In the rows, 128 means zero.
Each row of numbers stands for one thing and depends on some of the facts below. Use the named rows to name the rest.

Some things and their rows:
skosal: [107 142  92 145 165 139 100  83 125 156 135 139 121 132 125 120 122 113
 105 104 142 182 136 120 141 177 106 118 188 125 112 125 178 133  72  30
 129]
trekli: [161 147 111 125 130 125 138 135 114 155 134 182 130 103 128 123  90 117
  90  98 176 137 132 125 143 143 141 110 187 113 110 127 186 117 111  29
 132]
nikar: [143 139 180 153 141  80 121 140  90 149  73 160 149 121 116 134  97 122
 120 121 196  58 137 120 152 135 157 192 133 152 127 157 125 137 191 146
 100]
soklis: [129 112 142 123 131 110 120 134 150 122 135  91 123 116 115 117 141 116
 138 136 126 113 136 108 110 144 136 146  99 151 142 141 122 134 124 155
 121]
goger: [105 135 158 132 103 156 129 146 152  83 130 123 103 104 103 104 140 164
 152 154  93  46  67 129 166 117 157  92  96 122 145 122  96 142 134 207
 175]
gruflam: [129 129 119 120 142 151 111  65 111 154 145 140 127 129 175 148  92 158
 133 109  99 163 139 128 123 167  88 138 124  95 139  84  90 137 127 122
  93]
petis: [178 127 130 138 122 109 150 187 110 129 121 132 148 132 116 163 100 139
 133 123 161  83 157 122 128  98 147 135 123 137 144 138 126 130 142 130
 111]
skigok: [ 88 130 126 101  95 114 197 135 142  92 125 154 126 147 107  80 174 102
 120 138 118 123  90 152 122 102 126 118  94 120  83  99 137  72 159 160
 164]
kisus: [152 124 158 133 139  96 144 149  92 143  98 141 144 146 141 154  98 120
 113 122 184 115 153 136 125 113 148 164 131 150 121 146 124 134 175 122
 105]
kegru: [104 135 151 142 167  95 108  86  86 168  93 136 143 149 147 140 117 109
 113 127 155 164 151 149 111 166 118 205 125 158 125 149 134 130 168 112
  85]
vebren: [129 108 115 138 134 132 133 133 141 108 124 103 142 151 129 137 127 135
 148 138 115 124 141 131 125 107 115 107 110 125 136 127 125 121 116 149
 134]
lonik: [192 129 140 176 113  93 123 184 121 122 134  97 155 105 115 172  92 119
 148  76 148 103 185 120 167  98 138 132 104 148 173 139 121 148 141 134
 111]
geplon: [116 152 145 197 128 158  77 107 112 151 115  81 124 132 122 142 119 173
 141  91  83  85 125 138 186 132 123 141 102 139 169 167  83 166 153 163
 141]
raskun: [142 128  89 132 124 150 118 130 157 141 157 128 107  96 111 112 115 114
 121  98 144 143 136 102 137 146 132  84 167 116 125 128 171 130  61  56
 143]
drodrak: [171 179 170 118  99  87  97  92  66 157  68 136 114 108 140 184  82 158
 119 110  88 146 148 164 131  84 142 159 167 148 121 166 105 125 198 105
 112]
naliken: [103 103 116 139 152 143 145 147 128 119 120  89 130 164 136 143 145 142
 135 135 113 124 129 152 146 104 114  90 122 127 144 131 132 130 124 155
 149]
rodo: [154 130 143 132 138  96 136 131  95 141  87 134 154 158 141 146 104 108
 122 117 174 127 163 137 126 114 129 168 136 134 128 141 140 130 165 122
  99]
gili: [ 78 123 142 174 180 124  96  89 106 126  80 109 135 169 130 121 136 142
 151 136 134 119 132 150 159 139 110 153 122 145 131 155 128 125 135 154
 132]

Facts:
bila δ zufem bizefle nuklik
bisko δ gima zolus treflo bubro pilil grifer
brakla δ kogupas brudruril zolus grefla
bregrir δ restuker skulisin gigrabu pubri lonik
busteplas δ nobrin fliter
drene δ breplal drodrak grefla
fasa δ brudruril dizem
feplos δ breplal gruti
fide δ broze gogren
firis δ fidre
flokuflem δ bubro gogren teplir
fodir δ sopla
galaplok δ bukon zufem zilam surim
gegror δ driflur zufem kegru nuvu
geskon δ lisir bagrom floflo lonik
giflomol δ driflur muta liles
goger δ floflo kolan
grestin δ kisus driflur sopla rodo trekli nikar
klizik δ patreske muklal miras
kloze δ fliter visik
lizes δ ribisa lonik
lufak δ zolus surim
mageris δ rodo liles gitrul
motos δ nisus zafe zimel
muvam δ kisus breplal nikar filu
nedroklo δ triker bizefle
plegrok δ geplon
plizubral δ patreske geplon
pluflok δ dipluza
rabom δ renivi
ruveta δ pefligun grifer sida
skedrol δ gruflam monom gili nuklik
skigok δ gostuplik zolus logrefon brinur muta
skofli δ nuflasak daplil
skonoplak δ puplupun petis draklel zafe pubri
stodrir δ puplupun grifer zibek
stuben δ kegru grefla bripakles
suda δ drodrak nikar pubri sida
tatrar δ kogupas runen
tiplan δ zilam broze skosal daplil
toka δ klekles nuflasak
trapla δ dipluza fesal renivi
trasa δ drodrak zilam broze monom klerus
ziskan δ klepluk zilam kegru gogren
ζ danos <- bagrom fasa gili logrefon nikar
ζ gostuplik <- bisko kolan mageris pefligun ruveta trapla
ζ muklal <- bizefle brakla bregrir dipluza dizem fegatir filu grifer motos muvam
ζ triker <- breplal foplodem gima lisir patreske restuker skulisin stefaskin treflo zafe
ζ nuklik <- brinur firis flokuflem fodir goger kosidrul paflo visik zimel
ζ daplil <- bripakles fuskaga gruti soklis
ζ zibek <- broze gasik godasek klepluk kogupas lonik mepi plubok skedrol skigok
ζ zufegol <- brudruril driflur gegror miras rodo sida suda
ζ plegrok <- bubro
ζ renivi <- bukon gatristam nedroklo stutizon tiplan
ζ raskun <- busteplas gitrul leklel pedrel teplir trodur ziskan
ζ nuflasak <- draklel geskon trasa
ζ grepim <- dreklar fide naliken nobrin petis pilil ribisa
ζ giflomol <- drene drodrak fluka fozogi geplon gogren kloze klufofle liles nisus
ζ grefla <- fesal gigrabu nuvu skidrenon surim toka
ζ feplos <- fidre kisus klekles ladron muta
ζ skosal <- flino
ζ teklir <- floflo klizik runen sopla stuben zufem
ζ rabom <- grestin
ζ trekli <- gromitim monom plizubral stoklis
ζ skonoplak <- gruflam lizes suga
ζ fliter <- kegru
ζ puplupun <- nesel skofli
ζ galaplok <- pluflok vebren
ζ pubri <- ritre
ζ bila <- stodrir
ζ zilam <- tatrar
ζ lufak <- zolus
bubro φ triker fuskaga klerus
daplil φ skulisin naliken brinur
dreklar φ gegror stoklis
drodrak φ triker fuskaga liles
fesal φ kegru muvam firis
flokuflem φ gima draklel toka
fluka φ feplos
fodir φ gromitim zibek fozogi
galaplok φ gatristam
geplon φ godasek
geskon φ gatristam bukon toka
gigrabu φ trekli
gitrul φ tiplan plizubral
goger φ gruti
grefla φ liles
gruflam φ toka flino
klepluk φ ribisa
klizik φ grepim
kloze φ treflo
klufofle φ grifer fegatir
kolan φ restuker
logrefon φ skigok plizubral zufegol
mepi φ rabom broze
monom φ nikar
nesel φ bagrom trekli gogren
nuklik φ zolus
nuvu φ godasek mageris stodrir filu pubri
paflo φ puplupun gatristam
pefligun φ floflo dipluza
plegrok φ kisus ritre
renivi φ driflur
runen φ kosidrul gromitim
skidrenon φ gatristam zafe
sopla φ teklir
suga φ breplal gili
surim φ tiplan
tatrar φ draklel
trodur φ kogupas
visik φ gima gostuplik nobrin
zimel φ petis foplodem ladron
[bagrom drene driflur muta suga treflo trodur] Π a
[bisko dizem geskon kisus paflo plizubral stefaskin teplir] Π k
[bizefle bubro draklel gitrul kegru liles lizes soklis zafe zolus] Π g
[brakla geplon gili ritre skofli ziskan] Π j
[breplal nobrin sida skigok] Π p
[brinur dipluza fesal fuskaga gegror patreske] Π o
[bripakles fodir gatristam klufofle ruveta vebren] Π l
[brudruril gasik gromitim ladron nikar nisus pedrel surim] Π c
[bukon naliken plubok suda] Π n
[busteplas fide gigrabu kloze mepi stutizon] Π f
[drodrak firis lonik rodo] Π i
[fidre godasek gruti monom pilil runen zimel] Π e
[flino fluka kogupas restuker skidrenon zufem] Π m
[foplodem goger grifer sopla] Π q
[fozogi grestin leklel petis stoklis toka trapla trasa] Π b
[gogren lisir muvam ribisa stuben] Π d
[kosidrul pluflok] Π h

Which thing is each row?
No name comes twice in this set of rows, the named rows included.
[141 100 146  60  77 152 130 185 180  99 176 101 119  94 107 104 147 141
 151 101 113 110  66  86 139 123 132  56 106  99 126 100  56 135 151 202
 131] -> geskon
[138 175 179 138 115 149 126 129 114 128 138 147 150 119 159 119 129 100
  78 126 140 134 124 137 128 141 157 169  99 157 160 139 118 187 187 133
 123] -> gitrul
[114 165 187 163 143 120 120 112  89 126  82 164 129 134 149 137  88 171
 116 136 147  63 115 148 186 124 139 154 136 127 139 141 109 156 198 164
 134] -> sopla
[ 89 136  90  86 113 141 158 109 145 136 140 182 105 118 114  81 144 112
  92 125 153 170  96 130 112 145 135  96 172 105  69 110 187  82  87  50
 158] -> lufak
[105 121 109 128 108 171 137 145 181  99 164  87 134 135 117  95 188 105
 127 153  96 131 115 124 111 126 134 120  73 145 142 143 129 146  95 163
 159] -> plizubral
[193 113 112 169 127 127 119 154 130 125 143 109 143 125 130 175 103 135
 143 109 124 108 181  95 129 104 128 133 120 129 166 133 109 146  96 120
 101] -> floflo
[165 104  77 129 156 196  50 110 165 133 127 108 132 135 130 136  93 129
 144 140 149 160 116  60 125 158 146  92 181 123 153 160 169 170  45  48
 138] -> muklal
[ 88 116 102 106 123 123 169  98 154 107 164 148 106 142 127  98 187 106
 128 149  80 164 125 139  81 116 100 108  97 122  88  88 130  71  90 145
 129] -> skedrol
[ 98 117 136 157 142 131 107 133 137 118 101  98 125 148 103 121 141 139
 154 141 125  91 111 130 161 125 131 122 117 136 140 150 128 117 128 170
 143] -> ritre
[ 85 128 149 118  77 160 107 111 150 138 142  82 115  91  91  79 169 143
 138 133  75  86  59 143 137 128 142 138  80 144 138 152  86 141 166 205
 169] -> kloze
[ 89  69  85 101 140 142 132 121 142 127 162 101 110 149 119 111 146 146
 156 127 115 130  88 132 106 145 102  94  94 100 117  86  92  94 108 173
 126] -> toka
[146 107 129 124 152 136 100 119 112 137 103 106 150 156 146 136 120 132
 129 159 162 135 123 114 107 131 133 154 128 139 140 156 123 140 147 140
 108] -> dizem

Now the same things, written a new way:
Known rows:
plubok: [116 109 129 102 126 139 139 119 133 120 123 142 130 153 125 111 155 140
 137 132 110 112 135  94 113 107 104 110 148 109 140 145 127 144 140 124
 131  98 129 138 127 135]
motos: [116 102 128 143 134 121 139 114 150 112 139 125 129 146 131 105 158 100
 123  98 113 139 136 108 131 119 104  89 125 149 164 131 127 139 152 113
 139 111 126 151 123 128]
naliken: [115 120 128 116 119 139 124 117 144 123 130 135 135 155 123 104 163 113
 122 139 112 131 133 107 110 127 100 110 151 136 119 136 123 136 143 120
 127  97 133 144 129 135]
gitrul: [116 107 128 115 122 129 122 119 142 124 137 141 133 155 136 106 161 107
 116 161 112 128 140 117 146 129 108 114 143 104 119 136 128 144 142 116
 127  97 130 137 129 134]
ribisa: [120 124 127 121 121 129 124 125 141 119 139 126 130 155 129 103 170 110
 116 141 108 125 134 129 122 126 106 114 145 123 144 132 128 144 144 122
 129 102 121 142 126 137]
muvam: [114  76 128 159 142 111 135 133 144 107 157 116 129 156 129  96 148  92
 125  93 117 132 137 119 120 149 108  87 135 183 176 121 129 133 156 103
 140 112 138 140 138 122]
giflomol: [119 139 128 149 121 143 116 114 162 128 147 113 138 153 115  93 153  68
  93 127 111 158 133 153 132 179  98 103 143 209 112 117 133 132 155 105
 134  93 133 151 142 128]
stuben: [121  98 132 129 134 132 129 112 140 118 149 124 130 154 120 102 149  87
 111  90 109 130 133 141 114 182 100 102 142 180 123 126 138 144 150 117
 137  87 137 140 144 133]
skulisin: [120 128 131  88 119 146 126 120 132 128 137 150 130 157 118 102 158 120
 108 149 108 114 132 135 113 159 100 124 154 135 132 133 131 148 137 127
 128  88 124 140 126 138]
fegatir: [115  98 122 141 125 113 127 124 144 114 135 124 129 155 132 104 170 105
 127 120 115 129 140  92 116  92 105  99 140 110 156 138 121 140 145 117
 124 116 129 144 121 135]
gruflam: [117 114 120 132 116 124 135 128 139 127 116 126 139 154 121 100 160 110
 110 145 115 126 137 118 155 104 107 112 149 121 134 138 128 137 141 108
 126 103 119 137 124 135]
suda: [117 107 134 129 133 145 127 112 147 118 139 131 134 152 120 104 137 103
 121 106 111 138 131 116 109 186 101  96 141 190 127 129 131 134 154 117
 147  85 142 144 144 124]
drodrak: [113  93 127 101 108 122 112 147 141 126 176 116 138 170 126  86 166  62
 106 132 129 136 134 136 146 142  90  95 146 214  66 114 124 137 144 104
 116  97 133 143 130 131]
stodrir: [117 126 131 132 129 141 135 116 149 118 134 127 131 147 121 107 149 102
 113 114 110 132 131 137 134 152 103 103 135 153 151 126 134 137 151 114
 140  93 125 149 134 130]
klepluk: [119 105 125 104 124 128 142 122 130 120 121 141 130 154 123 113 160 127
 125 123 112 105 136 105 139 105 105 111 146  94 124 146 130 150 136 121
 124  97 129 133 125 141]
fidre: [116 120 128 113 123 134 118 112 147 122 135 134 129 153 134 103 161 111
 119 145 108 128 142 119 110 141 106 108 145 131 122 132 126 145 141 124
 130  96 129 142 123 139]
muta: [117 117 122 136 119 123 130 147 141 119 130 118 130 156 117  90 166 100
 109 137 116 121 138 135 132 111 106 112 148 128 161 125 129 138 144 108
 126 111 122 137 128 136]
kolan: [117 122 126 124 116 129 129 128 141 124 126 129 133 157 125 102 162 108
 111 141 116 128 137 120 149 104 105 111 145 110 137 132 128 140 141 115
 130 100 122 140 125 135]

Rows to name:
No name comes twice in this set of rows, the named rows included.
[118 116 130 134 126 133 137 110 146 124 129 129 134 150 120 107 143  99
 109 121 113 136 135 131 156 158 102 104 136 157 145 133 135 140 150 110
 143  95 127 142 138 128] -> tatrar
[117 158 128 116  98 145 120 105 160 132 133 142 135 153 122 106 163  82
  90 161 110 161 132 147 165 130  98 112 125 131 143 126 124 141 146 115
 128 105 108 165 109 129] -> geplon
[118 111 133 114 135 139 152 112 138 117 127 141 126 145 120 114 146 121
 123  92 106 117 129 123 126 139 103 103 139 134 140 137 138 147 145 117
 138  86 128 143 132 133] -> skedrol
[119 123 129 154 135 140 123 131 151 121 130 103 135 152 126  98 145  92
 117 116 107 131 137 134 126 162 108 104 149 175 120 123 137 133 157 109
 145  83 141 138 156 131] -> feplos
[122 101 125 108 106 123 121 102 148 131 153 135 135 149 102  97 187  70
  82 100 119 146 130 139 120 151  89 105 143 184  69 136 129 148 132 115
 104 103 130 143 125 144] -> gogren
[119 100 126 135 123 129 151  97 146 128 122 135 138 141 111 110 150  96
  96  96 118 140 132 134 167 136  99  98 132 149 113 143 138 142 140 104
 134  91 128 140 133 135] -> flokuflem
[121 142 128 157 131 147 142 118 155 122 119 113 133 140 119 104 157  95
 109 103 106 135 137 138 147 128 105 103 150 146 112 129 141 136 152 111
 139  82 132 148 142 136] -> bila
[120 168 127 149 119 149 128 124 154 125 105 123 131 146 141 114 163 107
 116 163 101 134 139 129 174  92 109 118 145  89 138 133 133 139 149 122
 141  90 111 156 127 136] -> renivi
[119 147 129 161 134 147 132 120 156 121 116 111 130 145 129 104 153  95
 114 121 105 135 136 136 143 134 108 107 147 153 132 125 136 132 157 113
 139  87 126 148 143 132] -> skonoplak
[115 116 122 123 121 135 130 122 144 125 123 125 137 151 119  97 169 122
 114 131 116 130 134 101 125 108 101 106 153 145 110 138 124 133 143 111
 123  98 128 139 126 137] -> bukon
[121  93 127 100 126 132 152 105 131 122 120 140 129 144 114 113 169 120
 119  82 112 106 131 106 126 112  97 108 152 121  80 152 136 154 128 119
 115  89 133 134 127 149] -> broze

Now the same things, written a new way:
Named rows:
fodir: [160 128 162 127 175 138  83 113 148 123 114 107 105 206 133]
gili: [139 169 172 107 122 134 134 123 114  86 123 147 138  86 125]
gima: [141 141 122 123  83  89 141 115 141 114 126 113 115  97 124]
fasa: [109 111 121 126 138 122 100 109 142 118  99 138 124 181 137]
feplos: [ 92  65  72 224 169 110 127 141 185  35 110 123 184 157 147]
filu: [143 102 118 137  90 122 120 113 109 129 114 175 148 110 150]
muklal: [ 94  98 102 203 125 170 131 175  77 164 178 136 191 123 135]
liles: [143 168 107 103 120  97 103 101 151 110 117 154 149 109 131]
skigok: [134 109 165 147 143 116  63 118 132  88  73 128 142 166 108]
ribisa: [138 172 159 107 102 122 128 100 106 112 131 135 151  84 142]
skofli: [118 143 174  82 171 184 110 114 129 111 103 122 117 129 115]
suda: [ 95 100 155 110 166 142 105 102 186  35  77 162 121 179 154]
brudruril: [159 119 121 113 126 106 123 142 121 119 124 144 109 154 117]
tiplan: [105  99  98 142 163 176 142 134 125 180  48 114  90  70 120]
grifer: [172 148 179 126 130 122  95 119  85 112 110 146 159 135 117]
gromitim: [156 127 113 118 104 101 142 134  89 117 113 140 119 122 107]
kolan: [126 116 137  94 115 131 146 130 140 208 153 143 107 143 126]
gogren: [144 160  98  89 154 143 141 122 132 155  81 137 114  38 152]

Which thing is each row?
No name comes twice in this set of rows, the named rows included.
[ 41 122 117 158 165 156 128 148 102 162 195  76 174 179  84] -> plegrok
[139 135 181  99 174 140  79 121 136 153 120 113 124 190 100] -> goger
[103  83  83 209 170 113 127 187 184 108 153 130 143 148 170] -> grefla
[ 61 122  31 158 206 108 111 143 196 110 143 133 166 183 106] -> giflomol
[102 114 125 115 138 141 107 104 126 137 107 124 113 152 116] -> nedroklo
[156 128 155 112 126  94  97 138 136 123 121 138 135 145 120] -> sida
[109 144 163 106 137 140  86  92 136 126 113 108 146 157 128] -> lizes
[119 154 140 142  94  85 158 106 127 146 122 132 105  99 114] -> skulisin
[ 97 117  66 209 138 128 158 174 118 129 149 109 161  65 130] -> klerus
[112 122 159 102 205 190 130 140 146 137  46 112  90  81 147] -> ziskan
[154 130 134 130 126 120 134 119 146 142  82 129 136  63 161] -> kegru
[ 62  80  75 195 214 175 140 197 164 164 125  81 119 120 138] -> galaplok
[176 155 158 109 113  81 138 128 117  85 121  90 130  87 118] -> foplodem

